Below are the code and all the weights of a small trained network. Each question names an input and a target symbol and asks about switching units off, where a switched-off unit gives its printed mean instead of its output.

import numpy as np


def w(rows, s, z=0):
    codes = np.array(rows[::2]) - 128.0
    scale = np.full(codes.shape[1], s)
    scale[-1] = z or s
    return codes * scale


def f(y):
    return np.maximum(y, 0)


def softmax(a):
    e = np.exp(a - a.max(-1, keepdims=True))
    return e / e.sum(-1, keepdims=True)


def log_softmax(a):
    a = a - a.max(-1, keepdims=True)
    return a - np.log(np.exp(a).sum(-1, keepdims=True))


def net(x, mask):
    ids = ['αβεζηθλμξπστω'.index(c) for c in x.split()]
    T = len(ids)
    res = E[ids] + P[:T]
    u = 0
    for l in range(3):
        r = res
        for j in range(2):
            rows = slice(4 * j, 4 * j + 4)
            q, k, v = (r @ M[l][rows].T for M in (Q, K, V))
            z = softmax(np.where(np.tri(T) > 0, q @ k.T / 4**0.5, -1e9)) @ v
            o = O[l][rows]
            res = res + np.where(mask[u + j], z, o[:, -1]) @ o[:, :-1]
        u += 2
        y = f(res @ A[l][:, :-1].T + A[l][:, -1])
        res = res + np.where(mask[u : u + 4], y, B[l][:, -1]) @ B[l][:, :-1]
        u += 4
    return log_softmax(res[-1] @ U[:, :-1].T + U[:, -1])


Q, K, V, O, A, B = {}, {}, {}, {}, {}, {}
E = w([
[63,116,47,87],'α',
[143,31,172,113],'β',
[58,137,50,229],'ε',
[136,173,153,170],'ζ',
[141,159,100,180],'η',
[98,172,162,136],'θ',
[147,101,250,131],'λ',
[124,162,136,88],'μ',
[124,204,155,34],'ξ',
[134,185,124,141],'π',
[120,167,123,131],'σ',
[181,145,50,86],'τ',
[177,161,13,189],'ω',
],0.025)
P = w([
[201,187,253,89],'0',
[152,187,206,104],'1',
[137,187,183,103],'2',
[125,184,163,100],'3',
[120,196,144,85],'4',
[136,174,147,102],'5',
[139,166,144,109],'6',
[132,177,138,99],'7',
[170,151,146,123],'8',
[243,40,170,230],'9',
[160,162,133,106],'10',
[183,148,138,119],'11',
[148,175,126,107],'12',
],0.0054)
Q[0] = w([
[10,27,153,79],'0.h1',
[151,101,172,80],'0.h1',
[183,61,137,218],'0.h1',
[149,120,119,39],'0.h1',
[254,119,132,89],'0.h2',
[101,130,180,67],'0.h2',
[157,164,162,148],'0.h2',
[52,31,140,104],'0.h2',
],0.0093)
K[0] = w([
[118,141,151,131],'0.h1',
[250,127,147,106],'0.h1',
[144,169,178,169],'0.h1',
[139,121,89,142],'0.h1',
[174,156,155,164],'0.h2',
[175,94,157,150],'0.h2',
[118,52,147,90],'0.h2',
[113,138,158,169],'0.h2',
],0.014)
V[0] = w([
[190,128,125,113],'0.h1',
[149,144,87,134],'0.h1',
[52,80,80,2],'0.h1',
[107,208,176,185],'0.h1',
[26,178,213,124],'0.h2',
[96,149,139,63],'0.h2',
[204,157,97,111],'0.h2',
[153,32,33,139],'0.h2',
],0.0072)
O[0] = w([
[119,24,135,145,83],'0.h1',
[186,48,175,111,156],'0.h1',
[95,193,115,114,233],'0.h1',
[2,203,144,140,170],'0.h1',
[89,140,16,181,239],'0.h2',
[160,77,188,125,207],'0.h2',
[171,188,96,137,130],'0.h2',
[108,75,87,201,3],'0.h2',
],0.0067,0.0044)
A[0] = w([
[183,205,236,188,255],'0.n1',
[83,216,190,155,88],'0.n2',
[129,166,49,253,155],'0.n3',
[83,122,10,137,55],'0.n4',
],0.0076,0.0056)
B[0] = w([
[15,186,41,129,247],'0.n1',
[110,107,166,209,210],'0.n2',
[192,195,75,24,188],'0.n3',
[171,6,2,252,168],'0.n4',
],0.0084,0.012)
Q[1] = w([
[171,56,142,86],'1.h1',
[203,93,198,129],'1.h1',
[135,123,198,110],'1.h1',
[10,86,165,90],'1.h1',
[234,145,117,127],'1.h2',
[105,170,95,74],'1.h2',
[150,123,106,207],'1.h2',
[67,109,56,102],'1.h2',
],0.012)
K[1] = w([
[213,98,127,95],'1.h1',
[215,111,157,88],'1.h1',
[178,41,255,103],'1.h1',
[80,48,218,180],'1.h1',
[84,112,167,103],'1.h2',
[82,142,144,41],'1.h2',
[90,129,8,181],'1.h2',
[29,53,100,97],'1.h2',
],0.0078)
V[1] = w([
[93,79,81,189],'1.h1',
[182,89,251,124],'1.h1',
[73,1,55,97],'1.h1',
[206,160,130,182],'1.h1',
[138,86,210,75],'1.h2',
[61,48,116,184],'1.h2',
[61,83,91,140],'1.h2',
[87,99,145,219],'1.h2',
],0.0078)
O[1] = w([
[133,209,72,142,155],'1.h1',
[160,136,131,184,4],'1.h1',
[124,56,170,116,86],'1.h1',
[134,172,80,167,111],'1.h1',
[183,72,166,162,44],'1.h2',
[154,148,157,150,130],'1.h2',
[182,1,190,137,163],'1.h2',
[114,169,102,101,124],'1.h2',
],0.0076,0.023)
A[1] = w([
[32,79,39,15,73],'1.n1',
[156,92,216,202,53],'1.n2',
[80,40,26,41,141],'1.n3',
[58,184,254,152,7],'1.n4',
],0.0071,0.0017)
B[1] = w([
[192,238,245,203,254],'1.n1',
[80,124,43,59,130],'1.n2',
[243,107,158,96,199],'1.n3',
[207,21,116,255,172],'1.n4',
],0.007,0.026)
Q[2] = w([
[129,72,159,58],'2.h1',
[120,127,254,125],'2.h1',
[179,95,61,78],'2.h1',
[82,165,145,72],'2.h1',
[171,105,93,46],'2.h2',
[104,127,21,153],'2.h2',
[177,104,129,118],'2.h2',
[233,115,49,142],'2.h2',
],0.0087)
K[2] = w([
[134,60,134,90],'2.h1',
[94,96,222,105],'2.h1',
[199,125,151,158],'2.h1',
[66,123,115,36],'2.h1',
[181,90,167,137],'2.h2',
[177,145,128,144],'2.h2',
[98,117,84,161],'2.h2',
[255,106,87,166],'2.h2',
],0.012)
V[2] = w([
[110,109,139,58],'2.h1',
[87,187,128,169],'2.h1',
[196,2,80,27],'2.h1',
[125,185,111,245],'2.h1',
[69,169,213,72],'2.h2',
[99,99,134,56],'2.h2',
[182,87,115,138],'2.h2',
[84,199,149,219],'2.h2',
],0.0074)
O[2] = w([
[191,134,115,80,94],'2.h1',
[198,144,158,102,182],'2.h1',
[167,149,96,138,1],'2.h1',
[107,85,133,114,202],'2.h1',
[112,57,103,87,145],'2.h2',
[2,138,98,184,80],'2.h2',
[139,79,214,149,105],'2.h2',
[103,108,71,194,204],'2.h2',
],0.0082,0.037)
A[2] = w([
[132,47,129,119,9],'2.n1',
[174,124,168,56,97],'2.n2',
[110,104,245,137,252],'2.n3',
[164,111,205,154,31],'2.n4',
],0.013,0.0032)
B[2] = w([
[232,196,149,120,136],'2.n1',
[3,81,42,130,239],'2.n2',
[228,82,120,90,247],'2.n3',
[79,134,183,153,219],'2.n4',
],0.011,0.015)
U = w([
[105,165,175,43,190],'α',
[123,129,127,118,176],'β',
[196,98,184,156,2],'ε',
[122,142,161,96,177],'ζ',
[127,110,123,142,55],'η',
[110,76,107,236,175],'θ',
[97,43,144,106,162],'λ',
[210,98,113,87,170],'μ',
[165,160,255,95,43],'ξ',
[31,138,122,212,40],'π',
[171,164,159,193,105],'σ',
[61,77,65,124,188],'τ',
[133,114,58,135,227],'ω',
],0.0099,0.0065)

Each question gives the input, a string of symbols that net reads in full, and the target symbol t.
The units are the heads (4 rows each of Q, K, V and O) and the neurons (one row each of A and B). Each row of codes is followed by its name. A weight is (code - 128) times the scale printed after its matrix; where a second scale follows, it is the last column's (O, A, B and U).
mask holds one flag per unit, layer by layer, with each layer's heads first. A switched-off unit (its flag False) gives its mean, the last column of its rows in O or B, instead of its output. The means were averaged over made-up inputs and are rounded, as every weight is.
A unit's drop is (log p(t) with every unit on - log p(t) with that unit switched off) / (log p(t) with every unit on - log p(t) with every unit switched off).
The circuit of an input: a set's keep is (log p(t) with only the set's units on - log p(t) with every unit switched off) / (log p(t) with every unit on - log p(t) with every unit switched off). Starting from the 12 units with the biggest drops (on a tie, the unit counted first), units are removed one at a time, each time the one whose removal leaves the highest keep (on an exact tie, the one counted first), for as long as the keep stays at least 0.8.
units of the circuit, in order: the units of the circuit, biggest drop first
k most important neurons: the k neurons with the biggest drops, biggest first
which heads matter: for each layer, one digit per head in row order, 1 if its drop is at least 0.15 and else 0, layers parted by /
input η τ τ ξ, target τ: units of the circuit, in order : [0.h1 2.n2]
input τ θ π τ β λ π θ θ β π θ ζ, target π: units of the circuit, in order : [2.n3 0.n1]
input ε μ ξ η, target α: units of the circuit, in order : [1.n4 0.n3 0.n4]
input α α θ ω α σ, target α: which heads matter : 10 / 00 / 00
input θ τ θ ξ ξ θ λ, target ε: which heads matter : 10 / 00 / 10
input β π θ β π α θ α α α, target λ: which heads matter : 11 / 10 / 01
input β θ θ β α ξ ξ θ α α θ ε α, target θ: 4 most important neurons : [2.n2 0.n4 1.n1 1.n3]
input ω τ ξ μ, target τ: which heads matter : 10 / 00 / 10
input α ξ μ α ε ε α ξ ε μ θ ξ σ, target α: units of the circuit, in order : [1.n4 0.n4]
input θ ξ θ ε θ ξ θ α μ ω, target ω: 2 most important neurons : [0.n1 2.n2]
input π β π ζ, target π: 4 most important neurons : [1.n3 2.n3 1.n1 0.n2]
input α θ ε, target σ: units of the circuit, in order : [0.n3 2.h2 2.n2]
input θ μ θ λ π ξ τ η σ ξ, target τ: which heads matter : 10 / 00 / 00
input θ θ π, target π: units of the circuit, in order : [2.h2 2.n3 1.n3]
input ξ α π α η θ, target θ: 2 most important neurons : [1.n4 0.n3]
input η θ θ σ μ θ ε α θ ε π, target α: 2 most important neurons : [2.n2 1.n4]
input α τ τ θ α α, target λ: which heads matter : 10 / 10 / 01
input σ α α σ θ α λ, target ε: 3 most important neurons : [1.n4 2.n2 2.n1]
input θ ξ α ε σ θ π τ μ, target τ: 2 most important neurons : [2.n2 2.n3]
input ω θ θ α θ θ τ θ ξ ε, target σ: which heads matter : 10 / 00 / 11
input λ θ θ α ξ ζ θ π θ ω, target ω: 3 most important neurons : [2.n2 0.n3 1.n4]
input ε ζ θ, target θ: which heads matter : 10 / 00 / 11
input θ β θ θ ξ θ ω η ξ, target ω: which heads matter : 10 / 00 / 10
input θ β α ε ε π α α θ π β α, target θ: 4 most important neurons : [2.n2 0.n4 1.n3 1.n1]
